Below is a small trained network, with its code and all its weights. Each question gives an input and a class and asks what happens when units are switched off, that is, made to give their printed mean instead of their output.

import numpy as np


def w(rows, s, z=0):
    codes = np.array(rows[::2]) - 128.0
    scale = np.full(codes.shape[1], s)
    scale[-1] = z or s
    return codes * scale


def norm(h):
    return h / np.sqrt((h * h).mean(-1, keepdims=True) + 1e-5)


def f(y):
    return np.maximum(y, 0)


def log_softmax(a):
    a = a - a.max(-1, keepdims=True)
    return a - np.log(np.exp(a).sum(-1, keepdims=True))


def net(x, mask):
    res = np.array(x, float).reshape(1, 7) / 4 @ E
    u = 0
    for l in range(3):
        y = f(norm(res) @ A[l][:, :-1].T + A[l][:, -1])
        res = res + np.where(mask[u : u + 10], y, B[l][:, -1]) @ B[l][:, :-1]
        u += 10
    return log_softmax(norm(res)[-1] @ U[:, :-1].T + U[:, -1])


A, B = {}, {}
E = w([
[143,183,118,184,178,104,84],'x0',
[114,127,223,80,176,49,131],'x1',
[127,130,131,129,124,126,126],'x2',
[37,161,135,177,117,112,187],'x3',
[126,126,127,126,132,129,126],'x4',
[181,83,146,193,85,80,154],'x5',
[49,62,120,144,81,81,7],'x6',
],0.0019)
A[0] = w([
[80,3,143,19,68,184,190,88],'0.n1',
[74,174,79,73,163,188,104,31],'0.n2',
[107,154,177,79,127,79,138,34],'0.n3',
[131,166,101,202,224,95,86,3],'0.n4',
[73,73,124,165,86,81,20,114],'0.n5',
[173,213,111,211,234,119,76,84],'0.n6',
[113,143,118,224,204,92,26,94],'0.n7',
[62,110,113,26,163,181,139,122],'0.n8',
[142,41,136,151,119,125,169,153],'0.n9',
[160,49,142,154,71,110,174,75],'0.n10',
],0.0032,0.0026)
B[0] = w([
[160,254,127,119,56,78,130,222],'0.n1',
[116,168,152,159,162,161,83,168],'0.n2',
[139,116,139,122,168,72,127,147],'0.n3',
[173,184,143,98,51,112,135,156],'0.n4',
[130,106,180,84,145,220,209,254],'0.n5',
[135,160,145,77,37,130,174,219],'0.n6',
[142,170,163,74,36,124,144,214],'0.n7',
[149,188,177,183,152,135,82,204],'0.n8',
[111,184,127,138,145,132,94,191],'0.n9',
[168,168,182,175,142,121,98,171],'0.n10',
],0.0042,0.0023)
A[1] = w([
[74,76,135,141,25,85,3,119],'1.n1',
[192,210,75,153,247,111,225,117],'1.n2',
[27,101,146,120,96,113,35,118],'1.n3',
[170,102,134,172,128,109,119,102],'1.n4',
[10,151,71,200,130,104,177,6],'1.n5',
[127,177,134,182,124,88,71,95],'1.n6',
[161,63,125,190,95,65,139,43],'1.n7',
[129,135,203,88,145,98,135,228],'1.n8',
[149,186,176,128,132,183,165,158],'1.n9',
[125,85,40,161,110,181,102,85],'1.n10',
],0.0035,0.0018)
B[1] = w([
[232,170,145,91,148,170,254,184],'1.n1',
[94,33,231,43,50,201,127,218],'1.n2',
[196,134,207,74,150,221,242,170],'1.n3',
[77,149,162,131,156,177,86,137],'1.n4',
[17,67,150,181,86,64,128,150],'1.n5',
[95,46,154,88,122,193,129,150],'1.n6',
[142,176,172,189,155,192,75,136],'1.n7',
[86,108,22,201,136,129,123,249],'1.n8',
[59,83,109,145,83,125,87,253],'1.n9',
[147,139,92,163,190,85,222,148],'1.n10',
],0.003,0.0034)
A[2] = w([
[188,97,89,101,159,124,70,62],'2.n1',
[118,100,166,85,112,100,104,118],'2.n2',
[170,106,171,207,99,116,156,252],'2.n3',
[173,125,85,109,106,165,111,164],'2.n4',
[110,137,99,151,68,196,139,164],'2.n5',
[223,125,137,74,153,137,82,151],'2.n6',
[89,137,114,112,176,131,80,107],'2.n7',
[116,107,170,96,182,44,125,89],'2.n8',
[116,111,2,157,122,161,142,65],'2.n9',
[92,152,193,97,132,166,155,140],'2.n10',
],0.0051,0.0018)
B[2] = w([
[6,73,167,148,124,84,168,137],'2.n1',
[147,162,52,162,155,117,181,167],'2.n2',
[83,178,87,45,189,197,39,221],'2.n3',
[47,115,137,166,147,61,154,180],'2.n4',
[169,98,138,119,207,13,105,243],'2.n5',
[6,116,144,197,92,109,181,187],'2.n6',
[137,110,119,164,138,170,75,140],'2.n7',
[223,157,4,199,166,114,151,152],'2.n8',
[229,148,115,130,214,36,141,146],'2.n9',
[213,58,72,162,109,112,77,254],'2.n10',
],0.0035,0.0044)
U = w([
[190,48,172,77,106,201,189,133],'0',
[159,223,132,104,19,81,133,120],'1',
[120,97,103,134,122,102,87,253],'2',
[179,135,52,173,219,70,154,86],'3',
[2,97,153,172,113,101,150,87],'4',
[116,168,157,134,167,210,28,73],'5',
],0.008,0.0048)

Each question gives the input, the list of numbers given to net, and the class t.
The units are the neurons (one row each of A and B). Each row of codes is followed by its name. A weight is (code - 128) times the scale printed after its matrix; where a second scale follows, it is the last column's (A, B and U).
mask holds one flag per neuron, layer by layer. A switched-off neuron (its flag False) gives its mean, the last column of its row in B, instead of its output. The means were averaged over made-up inputs and are rounded, as every weight is.
A unit's drop is (log p(t) with every unit on - log p(t) with that unit switched off) / (log p(t) with every unit on - log p(t) with every unit switched off).
The circuit of an input: a set's keep is (log p(t) with only the set's units on - log p(t) with every unit switched off) / (log p(t) with every unit on - log p(t) with every unit switched off). Starting from the 12 units with the biggest drops (on a tie, the unit counted first), units are removed one at a time, each time the one whose removal leaves the highest keep (on an exact tie, the one counted first), for as long as the keep stays at least 0.8.
circuit, biggest first: the units of the circuit, biggest drop first
most important unit: the unit with the biggest drop
k most important neurons: the k neurons with the biggest drops, biggest first
top k neurons in layer l: the k neurons of layer l with the biggest drops, biggest first
input [4,5,-1,4,1,-5,5], class 0: 3 most important neurons -> 1.n3, 0.n1, 2.n3
input [5,-3,-1,-6,5,-4,-2], class 4: 3 most important neurons -> 2.n6, 2.n4, 0.n1
input [8,2,-6,3,7,2,3], class 1: most important unit -> 0.n7
input [-7,-6,-5,0,-2,3,-5], class 1: circuit, biggest first -> 0.n1, 0.n5
input [6,-4,4,-4,-2,-6,2], class 1: top 3 neurons in layer 0 -> 0.n7, 0.n6, 0.n4
input [-6,-4,-5,-2,2,7,5], class 5: 2 most important neurons -> 0.n10, 2.n3
input [6,-1,-8,-1,6,-8,8], class 0: circuit, biggest first -> 1.n3, 1.n1, 2.n3
input [4,2,5,1,0,-2,-5], class 0: 3 most important neurons -> 1.n2, 0.n1, 0.n7
input [8,-6,0,6,-7,4,2], class 1: 2 most important neurons -> 0.n7, 0.n6
input [3,-8,3,-7,3,0,1], class 3: circuit, biggest first -> 2.n9, 1.n10
input [-7,0,-5,5,2,5,6], class 1: 4 most important neurons -> 0.n1, 1.n2, 0.n10, 0.n9
input [0,2,-7,-4,-4,-5,7], class 0: circuit, biggest first -> 1.n3, 1.n1
input [-4,6,-3,-5,4,7,-4], class 5: 3 most important neurons -> 2.n3, 2.n5, 0.n10
input [8,-4,-5,-7,-1,8,-5], class 1: 3 most important neurons -> 0.n6, 1.n8, 2.n10
input [-2,-4,3,-4,4,-4,5], class 0: 4 most important neurons -> 1.n3, 1.n8, 1.n1, 2.n3
input [3,-4,1,-7,-2,6,1], class 4: most important unit -> 2.n6
input [5,-7,-4,-8,7,-2,-3], class 4: circuit, biggest first -> 2.n6, 2.n4, 2.n1, 2.n10
input [5,-6,0,5,-2,7,6], class 5: 3 most important neurons -> 2.n3, 1.n8, 1.n2
input [-6,-3,3,-2,-7,8,0], class 5: circuit, biggest first -> 2.n3, 0.n10, 0.n6
input [-7,1,3,-7,-7,8,-5], class 5: top 4 neurons in layer 0 -> 0.n10, 0.n6, 0.n7, 0.n5
